P: -530 409 -529 138 122 815 362 -302 -8 253 -204 523 361 -236 46 -168 -529 -187 -215 355 -190 165 -274 354 -236
T: -472 547 -211 -148 332 629 -168 -278 -148 649 -209 427 -247 -7 85 -148 415 -124 127 204 649 479 104 795 649
Q: 8 -135 67 165 82 358 371 110 100 -188 -149 -68 122 361 253 88 22 -170 -185 108 -322 68 -183 108 334
D: -184 -184 -225 250 338 184 184 -293 -53 81 55 338 338 250 133 184 -184 -522 316 338 338 -262 250 -184 249
count Q: 68 -> 1
count T: 127 -> 1
count D: 250 -> 3
count D: -184 -> 4
count T: 479 -> 1
count P: -529 -> 2
count T: -148 -> 3

W: 318 -343 -50 176 -2 -470 -488 426 130 154 132 129 499 449 -73 414 -478 -259 -355 267 -60 -413 -96 54
V: 272 -443 104 -147 146 -440 -350 431 347 529 577 594 -260 304 -399 405 -256 263 -338 618 283 -520 -287 -36
F: 318 -343 -50 176 -2 -470 -488 426 130 154 -2 129 499 449 -259 414 -478 -259 -355 267 -60 -413 -259 128
M: 22 -170 -72 52 -143 -231 -263 55 -37 -85 -151 -132 133 144 -25 101 -260 -278 -147 -53 -135 -178 -133 -15
Y: 458 348 -675 581 439 79 -413 -413 -632 -547 -79 -413 47 -159 538 -302 -345 -389 -458 -386 -680 196 -509 596
L: -258 346 6 -67 -12 427 417 -370 -169 -223 -209 -217 -416 -367 157 -369 383 120 315 -316 -26 407 275 -58
X: -168 114 -55 300 -421 9 -145 -222 -220 -523 -793 -716 32 173 378 -5 -180 -732 180 -563 -376 194 167 32
count Y: -413 -> 3
count F: -259 -> 3
count Y: -632 -> 1

N: 92 -177 -148 110 186 -63 180 -242 33 -209 385 -205 -173 349 -263 149 26 184 -141 -128 104 139 -107 240 -367 356 -63 68 86 118 -132 -162 212 178 271 22 -193 96 -179 218 113 -109 100 -160
Z: -13 -570 -373 202 155 231 127 -15 176 -268 -211 264 -40 52 -7 -69 -354 -181 389 -89 -114 -249 -278 108 -79 362 -205 -706 -359 39 -265 181 224 -145 -89 410 271 232 81 -322 176 174 10 333
A: -13 -570 -373 202 155 231 127 -15 384 -268 -211 264 -40 52 -7 -69 -354 -181 389 -89 -114 -249 -278 240 -367 356 -63 68 86 118 -132 -162 212 178 271 22 -193 96 296 399 -331 260 -54 72
count N: 96 -> 1
count N: 385 -> 1

J: -312 -7 165 132 -312 288 428 133 -312
S: 132 -174 165 132 -312 -545 428 642 -518
K: -318 503 -318 -509 -854 -544 114 -515 -22
count J: -311 -> 0
count K: -543 -> 0
count S: 132 -> 2

B: 196 -100 22 217 -25 -217 16 157 17 291 98 142 23 36 290
R: -243 125 99 195 99 99 15 125 -20 99 195 294 333 195 15
C: 168 -93 -126 -242 -150 346 367 -93 27 -93 -93 436 -242 -242 -242
U: 290 -100 22 22 -25 -217 367 157 17 -217 -123 142 290 22 290
H: 167 167 -23 -101 -28 238 367 -54 30 -18 2 494 -75 289 -132
count U: 22 -> 3
count R: 126 -> 0
count R: 99 -> 4
count C: -242 -> 4
count H: 168 -> 0
count U: 291 -> 0

bupul: -263 208 -296 -58 402 -491 387 -182 -326 407 -421 -410 -271 -477 -298 302 -325 -365 -490 291 -76 -1 -442 -282 -385 24 -395 -426 -175 459 279 -436 -84 -140
punas: 674 -430 -396 -127 -69 -106 116 632 -434 27 40 -335 -482 -123 -191 -514 -446 -413 474 -225 662 459 522 -492 -381 -704 -314 69 616 38 -67 -69 729 596
mol: -169 22 -59 215 285 -268 330 -104 -196 311 -181 -239 -173 -280 -106 95 -183 -179 -372 -15 -55 100 -199 -127 -203 -45 -179 -85 -44 280 -41 -192 -88 -107
dizu: -86 47 91 144 55 -86 82 -69 -25 86 -7 -38 44 -68 -18 55 -15 -8 -149 -43 -59 -23 -79 67 -21 17 42 55 -85 61 -51 -28 -113 -113
kegu: -349 2 -50 29 -46 -395 97 -371 -349 -4 125 -348 -183 -276 -608 -224 -368 -272 -416 32 -273 -320 -54 -204 -396 -130 -177 -224 -117 158 33 -511 95 202
duvo: -214 -98 63 -347 -468 268 -462 -263 247 -473 281 318 135 338 55 -39 239 293 100 26 -322 -366 139 89 269 241 112 223 -31 -381 -55 144 15 197
gok: -236 215 525 222 -132 365 -270 -263 492 -212 241 465 555 351 321 185 503 493 -2 -47 -344 -286 -91 579 490 439 521 255 -335 -272 -122 387 -477 -385
koboz: -56 9 -49 11 88 -93 77 -21 -59 90 -103 -78 -64 -117 20 47 -62 -73 -131 9 -15 23 -95 -47 -57 1 -84 -39 -16 64 -9 -45 -60 -74
Bime: 439 -624 -299 -74 -146 51 66 427 -214 -26 60 -137 -487 17 56 -608 -215 -173 284 -453 405 433 421 54 -152 -545 -302 206 595 -61 -393 52 542 495
Tupi: -326 461 -320 -30 611 -591 524 -224 -320 583 -603 -463 119 -576 -323 538 -323 -404 -577 523 -84 9 -648 -245 -425 161 -413 -587 -332 642 517 -510 -204 -301
Ruper: -175 168 451 283 -178 272 -316 -192 221 -259 246 342 221 250 223 120 329 346 2 120 -268 -304 -4 499 361 283 475 221 -300 -338 -132 287 -413 283
giri: -451 632 -494 -351 553 -747 364 -348 220 473 -761 -567 -200 -704 -527 686 -446 -547 -631 780 -179 -236 473 -314 -550 222 -508 -904 -563 585 779 -715 -301 -406
count kegu: -349 -> 2
count dizu: 55 -> 3
count punas: -69 -> 2
count giri: 222 -> 1
count Ruper: 120 -> 2
count Ruper: 221 -> 3

lupem: 237 -164 -39 -298 -40 23 -247 -171 68
zof: -831 -172 9 -10 -663 119 173 735 -27
pem: 695 179 655 655 655 -70 695 -300 695
Mumag: -297 -297 271 -297 271 113 -297 271 -417
bako: -856 -118 20 -42 -728 88 105 703 -57
vova: -753 63 1 12 -452 63 334 596 79
vus: -281 694 99 391 401 -1 785 696 123
Sube: 674 -67 -131 57 438 -74 -146 -439 57
luzap: -513 524 67 55 -80 524 524 523 167
luz: 671 33 -107 437 677 -12 257 -193 47
rulid: 503 -263 87 -48 334 8 -245 -359 -35
zimob: -320 -320 54 54 233 -19 54 286 54
count pem: -70 -> 1
count zimob: -320 -> 2
count pem: 695 -> 3
count zof: 119 -> 1
count Mumag: -297 -> 4
count luzap: 524 -> 3

pak: 1 -205 -2 -79 -44 -183 218 -2 -3 -160 -2 377 -344 218 218 -212 -277 218 -237 158 -231 281
Tetos: -173 353 -173 -431 340 -391 -336 -386 -51 -173 280 381 -173 449 -387 439 -77 -387 -92 -127 -387 389
fid: 340 353 63 -431 243 -391 243 -391 -51 417 280 381 -173 449 -240 63 -77 -185 -92 -391 -391 389
count pak: -2 -> 3
count Tetos: -387 -> 3
count fid: -391 -> 4
count fid: -51 -> 1
count fid: -390 -> 0
count Tetos: -173 -> 4

puziv: -134 -134 -684 142
gugo: -309 -206 -206 -309
fov: -33 243 -360 45
count puziv: -685 -> 0
count gugo: -206 -> 2
count puziv: 141 -> 0

feli: 21 -109 318 -109 -4 83 105 -65 43 -473 -306 15 211 -85 -291 -142 -192 -318 111 148 530 -355 -125 302 210 216 -233 217 15 -79 -290 -49 344 201 268 323 479 -411 -272 81 461 -148 -118 257 99 219 103 -338 21 -560 -14 -185 -91 158 -179 -115 -463 -106 339 -277 -308 -278 505 287
gamuf: 7 347 133 -3 8 -386 -51 159 -37 -482 -8 -197 -88 443 62 229 288 164 -346 34 -265 352 171 -107 -158 114 375 -382 -184 -433 190 159 -213 289 -104 179 -146 265 27 212 55 -137 144 -74 -235 29 -311 98 39 -270 -179 151 -163 -34 -36 -271 261 -215 103 401 45 138 -63 -297
kelo: -228 -103 -439 -229 89 4 -662 -235 -25 -22 -167 20 58 411 59 12 -85 222 143 21 -396 601 72 25 -23 34 -114 -10 -194 -141 11 -63 407 175 255 111 -78 -669 404 153 238 152 -28 333 -414 -256 -12 277 -115 -45 207 -82 180 436 -1 -242 6 334 -180 416 -753 -53 50 584
Depur: 18 -350 311 -412 -112 133 742 271 -274 271 -224 -269 70 448 38 -672 -72 -641 -100 350 401 63 -214 -398 418 296 -60 -398 -258 -121 51 -432 820 370 360 -240 -66 -484 -118 -118 240 -295 -39 -256 -249 25 -495 142 -121 -335 -398 352 566 119 -157 -101 -46 174 62 271 104 488 583 115
Peg: -41 324 86 59 -53 -301 -56 3 287 -171 -301 -110 -9 -188 -108 -204 -185 153 330 -2 24 219 -126 -202 -246 245 -418 242 66 -226 -273 -291 91 391 108 71 62 -95 -154 -236 363 -139 -254 322 -122 -342 -33 2 -170 -374 206 21 34 279 46 -11 -150 372 90 130 140 -9 249 -72
nuko: 230 57 -102 -180 37 -284 -595 260 87 38 -53 -738 -53 -133 -106 -72 61 -41 -383 398 -333 206 -409 -147 6 -300 507 -94 105 56 95 111 176 567 228 54 -280 -579 -152 317 407 -375 89 -109 3 360 239 421 -65 285 160 -199 43 428 223 -27 -127 -12 -120 568 -369 594 -133 -333
Ruf: 418 -120 301 186 -421 205 -154 111 20 28 -507 -49 -127 -238 -271 -171 -13 -156 -408 -189 -128 215 65 -69 -680 290 -182 -66 270 -165 87 226 259 -7 537 283 -128 -541 -26 -98 198 -298 -204 502 104 -426 348 38 -147 -175 121 -74 310 256 156 454 -601 -128 -128 136 -207 343 450 -264
muv: -470 -416 -421 235 -260 -427 -279 571 -498 -79 -120 102 76 63 104 -66 479 18 -298 -109 -742 407 325 104 312 -92 -246 -40 366 -712 406 -16 -520 81 380 115 -435 -210 423 177 64 -439 -169 -25 131 -33 -270 -79 233 306 185 -440 286 356 -24 -530 -41 65 346 301 -104 282 47 -231
vuma: -190 -205 -114 8 -7 -106 -146 371 97 -83 -80 -341 138 -388 -128 -168 -292 150 -17 -8 -326 238 -145 57 201 -161 97 -322 -252 -440 477 -132 -72 -228 379 177 -67 -413 127 555 510 -524 -176 -524 -179 350 143 42 88 291 -29 -51 288 255 -96 191 30 234 -416 -154 -116 346 338 -330
Zolu: 418 -120 301 186 -421 205 -154 111 20 28 -507 -49 -127 -238 -271 -382 -13 -156 -408 -189 37 215 281 -69 -680 290 -182 -66 -270 -165 87 226 259 -7 537 283 145 -541 -26 -98 198 -298 -204 502 104 -426 348 38 -147 -175 121 -74 310 256 156 454 -601 -128 -83 136 -207 343 450 -264
count Depur: 582 -> 0
count Depur: 270 -> 0
count Depur: 566 -> 1
count nuko: -383 -> 1
count Ruf: -128 -> 4

saka: -106 -106 -106 794
fosek: 793 793 793 793
lepiv: 705 794 635 792
puz: 213 -295 -135 -107
count fosek: 793 -> 4
count puz: 213 -> 1
count lepiv: 636 -> 0
count saka: -106 -> 3
count saka: 794 -> 1
count puz: -134 -> 0
count lepiv: 635 -> 1

molun: -245 302 -480 -408 -277 -408 -186 526 -144 -231
rebak: 167 198 198 408 270 408 -297 600 -26 92
gek: 463 229 264 433 82 433 264 82 82 40
vuro: 378 -434 177 262 -177 262 -134 198 40 -83
fepa: 103 250 -496 -64 -103 -64 -203 766 138 263
kibas: -265 157 -332 -200 163 -200 235 -25 -382 223
Redon: -29 446 286 -246 345 219 318 55 195 -246
count rebak: 198 -> 2
count Redon: -246 -> 2
count gek: 264 -> 2

Zopig: 129 -253 109 384 -150 -140 -138 -142 -462 -140 -429 274 -336 -396 220 -96 42 136 413 114 -329 -314 126 149 256 320 -140 -214 -52 -314 104 95 -161 209 -42 111 -314
ligev: -56 -185 -217 106 14 512 248 -234 21 112 112 -5 -101 -42 519 112 -397 147 -32 -209 -26 -217 36 198 -22 56 145 -197 -191 202 104 -313 37 177 137 104 236
pekez: -352 -81 -365 -212 105 687 79 -281 213 -111 10 62 -181 1 -69 -341 -196 69 -153 -469 308 -13 371 292 19 -7 4 -139 -143 236 107 -313 194 -10 374 -224 203
Mav: -64 -111 -95 -94 -21 -107 104 -31 -137 -1 127 15 17 69 127 -95 -115 -185 201 -95 -192 -485 -95 -90 201 126 127 368 -35 -188 201 185 -173 48 127 131 -95
tesi: 11 -89 -36 222 -273 -101 -235 -508 -81 -130 -420 573 -569 -273 311 -444 -213 -313 -15 -256 -237 -87 929 -19 244 402 186 -405 -410 -311 143 524 -2 -311 289 -164 337
lolo: 60 191 178 -50 76 -426 -137 202 -76 -426 216 -164 272 -18 -319 471 218 -88 -131 269 245 175 -256 -41 21 -214 -77 347 174 -84 -67 71 109 -240 -229 84 -62
count lolo: -41 -> 1
count ligev: -397 -> 1
count Zopig: -314 -> 3
count tesi: -311 -> 2
count ligev: 104 -> 2
count Mav: 128 -> 0
count Mav: -95 -> 5

Varov: -236 165 54 -236 -235 -467 476 -236 399 476 476
liv: -37 -37 -96 22 352 -37 -183 300 -151 -237 -79
Vip: -80 -362 296 -96 8 -152 -362 -76 57 53 -79
count liv: -37 -> 3
count Varov: -236 -> 3
count Vip: -76 -> 1
count Vip: 53 -> 1
count Varov: 54 -> 1

Lozo: 125 125 -334 124 125 -64 290
tozod: 546 16 -260 -59 28 17 545
buda: -595 16 -260 -59 -313 -260 545
Tunir: -247 125 -247 18 125 -64 290
bet: 663 -203 -220 -220 -220 105 -349
count buda: -595 -> 1
count Tunir: -248 -> 0
count bet: -221 -> 0
count tozod: 545 -> 1
count buda: 545 -> 1
count Tunir: 19 -> 0
count Lozo: 125 -> 3

vegok: 142 -42 -42 -114
Leze: 291 -23 -23 -43
notov: 143 143 143 -538
zedud: -419 143 -26 335
Nure: -418 -418 -158 -418
vobif: 4 -24 -157 -91
Tizu: 111 -199 -46 -182
zigir: -127 4 -157 -91
Dinam: -146 -55 373 226
count vobif: -157 -> 1
count Leze: -43 -> 1
count Nure: -418 -> 3
count vegok: 142 -> 1
count vobif: -91 -> 1
count notov: 143 -> 3

Viz: 267 14 136 -74 -490
solus: 254 82 108 -36 -230
por: -232 61 -365 23 31
subel: -16 81 -7 -16 81
milut: 254 254 -556 -36 -36
Rofo: -103 74 -100 50 253
neda: 179 -683 266 179 -683
Tuv: 82 429 -365 23 31
seku: 27 -124 235 186 -243
nim: -125 -19 -125 -19 -19
big: -298 -220 180 -64 22
nebi: -103 74 -100 50 21
count nim: -125 -> 2
count milut: 254 -> 2
count neda: 266 -> 1
count subel: 81 -> 2
count neda: 179 -> 2

